Below are the code and all the weights of a small trained network. Each question names an input and a target symbol and asks about switching units off, where a switched-off unit gives its printed mean instead of its output.

import numpy as np


def w(rows, s, z=0):
    codes = np.array(rows[::2]) - 128.0
    scale = np.full(codes.shape[1], s)
    scale[-1] = z or s
    return codes * scale


def norm(h):
    return h / np.sqrt((h * h).mean(-1, keepdims=True) + 1e-5)


def f(y):
    return np.maximum(y, 0)


def softmax(a):
    e = np.exp(a - a.max(-1, keepdims=True))
    return e / e.sum(-1, keepdims=True)


def log_softmax(a):
    a = a - a.max(-1, keepdims=True)
    return a - np.log(np.exp(a).sum(-1, keepdims=True))


def net(x, mask):
    ids = ['αβγζημξπστψω'.index(c) for c in x.split()]
    T = len(ids)
    res = E[ids] + P[:T]
    u = 0
    for l in range(3):
        r = norm(res)
        for j in range(2):
            rows = slice(2 * j, 2 * j + 2)
            q, k, v = (r @ M[l][rows].T for M in (Q, K, V))
            z = softmax(np.where(np.tri(T) > 0, q @ k.T / 2**0.5, -1e9)) @ v
            o = O[l][rows]
            res = res + np.where(mask[u + j], z, o[:, -1]) @ o[:, :-1]
        u += 2
        y = f(norm(res) @ A[l][:, :-1].T + A[l][:, -1])
        res = res + np.where(mask[u : u + 4], y, B[l][:, -1]) @ B[l][:, :-1]
        u += 4
    return log_softmax(norm(res)[-1] @ U[:, :-1].T + U[:, -1])


Q, K, V, O, A, B = {}, {}, {}, {}, {}, {}
E = w([
[109,63,47],'α',
[99,187,219],'β',
[107,124,82],'γ',
[98,104,163],'ζ',
[65,250,184],'η',
[55,64,189],'μ',
[145,104,201],'ξ',
[233,133,119],'π',
[138,213,97],'σ',
[70,48,176],'τ',
[206,146,38],'ψ',
[133,207,59],'ω',
],0.022)
P = w([
[124,151,171],'0',
[187,61,232],'1',
[69,201,192],'2',
[78,254,178],'3',
[124,147,198],'4',
[123,142,230],'5',
[121,149,218],'6',
[108,141,219],'7',
],0.0059)
Q[0] = w([
[181,145,3],'0.h0',
[23,127,137],'0.h0',
[254,201,137],'0.h1',
[148,16,68],'0.h1',
],0.0095)
K[0] = w([
[197,156,112],'0.h0',
[104,133,247],'0.h0',
[119,70,110],'0.h1',
[112,176,167],'0.h1',
],0.016)
V[0] = w([
[3,129,192],'0.h0',
[57,247,235],'0.h0',
[95,123,45],'0.h1',
[2,122,97],'0.h1',
],0.0074)
O[0] = w([
[132,24,115,152],'0.h0',
[134,43,254,75],'0.h0',
[146,217,173,228],'0.h1',
[220,143,168,255],'0.h1',
],0.0073,0.00088)
A[0] = w([
[76,122,166,11],'0.n0',
[122,119,96,44],'0.n1',
[6,71,57,137],'0.n2',
[100,110,74,91],'0.n3',
],0.011,0.012)
B[0] = w([
[23,1,132,128],'0.n0',
[171,144,170,128],'0.n1',
[45,184,161,255],'0.n2',
[74,112,157,157],'0.n3',
],0.0098,0.0066)
Q[1] = w([
[131,156,35],'1.h0',
[162,181,166],'1.h0',
[184,176,144],'1.h1',
[249,174,146],'1.h1',
],0.013)
K[1] = w([
[155,96,221],'1.h0',
[160,206,106],'1.h0',
[87,160,102],'1.h1',
[141,252,20],'1.h1',
],0.015)
V[1] = w([
[79,146,125],'1.h0',
[27,103,197],'1.h0',
[122,71,184],'1.h1',
[186,143,252],'1.h1',
],0.013)
O[1] = w([
[171,95,2,253],'1.h0',
[205,188,185,95],'1.h0',
[95,67,171,89],'1.h1',
[185,15,110,83],'1.h1',
],0.0099,0.0019)
A[1] = w([
[115,71,214,2],'1.n0',
[99,255,167,235],'1.n1',
[218,162,105,91],'1.n2',
[17,154,155,194],'1.n3',
],0.0096,0.0046)
B[1] = w([
[124,2,20,169],'1.n0',
[219,49,230,255],'1.n1',
[138,60,200,152],'1.n2',
[88,3,224,213],'1.n3',
],0.0097,0.0084)
Q[2] = w([
[122,85,14],'2.h0',
[93,254,100],'2.h0',
[162,236,158],'2.h1',
[45,44,102],'2.h1',
],0.013)
K[2] = w([
[129,44,229],'2.h0',
[7,127,145],'2.h0',
[128,221,31],'2.h1',
[182,100,217],'2.h1',
],0.013)
V[2] = w([
[205,203,117],'2.h0',
[252,136,111],'2.h0',
[116,156,43],'2.h1',
[164,108,38],'2.h1',
],0.015)
O[2] = w([
[12,133,215,254],'2.h0',
[58,103,157,250],'2.h0',
[117,204,2,36],'2.h1',
[184,53,13,55],'2.h1',
],0.0081,0.0044)
A[2] = w([
[183,138,40,123],'2.n0',
[8,89,129,54],'2.n1',
[8,105,134,2],'2.n2',
[141,97,191,187],'2.n3',
],0.014,0.0081)
B[2] = w([
[140,114,26,166],'2.n0',
[29,175,212,177],'2.n1',
[87,202,216,154],'2.n2',
[130,1,130,255],'2.n3',
],0.013,0.0099)
U = w([
[75,165,45,198],'α',
[168,78,58,94],'β',
[142,89,8,184],'γ',
[189,36,79,89],'ζ',
[217,103,185,56],'η',
[154,75,102,61],'μ',
[164,68,105,84],'ξ',
[49,141,132,92],'π',
[166,92,128,56],'σ',
[158,83,108,93],'τ',
[192,183,114,254],'ψ',
[142,116,110,103],'ω',
],0.016,0.0081)

Each question gives the input, a string of symbols that net reads in full, and the target symbol t.
The units are the heads (2 rows each of Q, K, V and O) and the neurons (one row each of A and B). Each row of codes is followed by its name. A weight is (code - 128) times the scale printed after its matrix; where a second scale follows, it is the last column's (O, A, B and U).
mask holds one flag per unit, layer by layer, with each layer's heads first. A switched-off unit (its flag False) gives its mean, the last column of its rows in O or B, instead of its output. The means were averaged over made-up inputs and are rounded, as every weight is.
A unit's drop is (log p(t) with every unit on - log p(t) with that unit switched off) / (log p(t) with every unit on - log p(t) with every unit switched off).
The circuit of an input: a set's keep is (log p(t) with only the set's units on - log p(t) with every unit switched off) / (log p(t) with every unit on - log p(t) with every unit switched off). Starting from the 12 units with the biggest drops (on a tie, the unit counted first), units are removed one at a time, each time the one whose removal leaves the highest keep (on an exact tie, the one counted first), for as long as the keep stays at least 0.8.
units of the circuit, in order: the units of the circuit, biggest drop first
top k neurons: the k neurons with the biggest drops, biggest first
k most important neurons of layer l: the k neurons of layer l with the biggest drops, biggest first
which heads matter: for each layer, one digit per head in row order, 1 if its drop is at least 0.15 and else 0, layers parted by /
drop of u: that unit's drop, to one decimal
input π π β β α π α, target π: units of the circuit, in order	1.n1, 2.n1
input π γ γ α, target γ: top 3 neurons	1.n0, 1.n2, 0.n2
input α ξ γ ω π, target ψ: units of the circuit, in order	0.h0, 1.h1, 2.h1
input α γ π α γ, target π: which heads matter	11 / 00 / 00
input π ψ η α σ, target γ: units of the circuit, in order	2.h1, 0.h0
input α α ψ, target ψ: 3 most important neurons of layer 1	1.n0, 1.n1, 1.n3
input α α π α π α σ σ, target ψ: which heads matter	10 / 11 / 01
input α α π, target ψ: units of the circuit, in order	1.h1, 0.h0, 1.n1, 2.h1
input τ α ζ α ζ η, target η: which heads matter	01 / 00 / 00
input α σ ψ ω π ω, target ψ: which heads matter	11 / 11 / 01
input π α α α, target α: which heads matter	11 / 11 / 11
input π β α τ α α π, target γ: which heads matter	11 / 10 / 01
input α β α α ψ γ α ω, target ψ: top 2 neurons	1.n1, 1.n0
input π ξ α σ ζ π, target γ: top 2 neurons	0.n2, 1.n3
input α α ζ, target ζ: which heads matter	10 / 00 / 10
input π α α α γ α σ, target γ: top 3 neurons	0.n2, 2.n0, 1.n3
input π β α γ α τ α ω, target γ: top 2 neurons	0.n2, 2.n0
input α α α, target α: top neuron	1.n0
input α ω α α ξ α α η, target η: top neuron	1.n1
input π η π ω, target γ: drop of 1.h0	1.1
input μ α π α π π π α, target π: drop of 0.h0	0.1
input π α γ α, target γ: drop of 2.n0	0.3
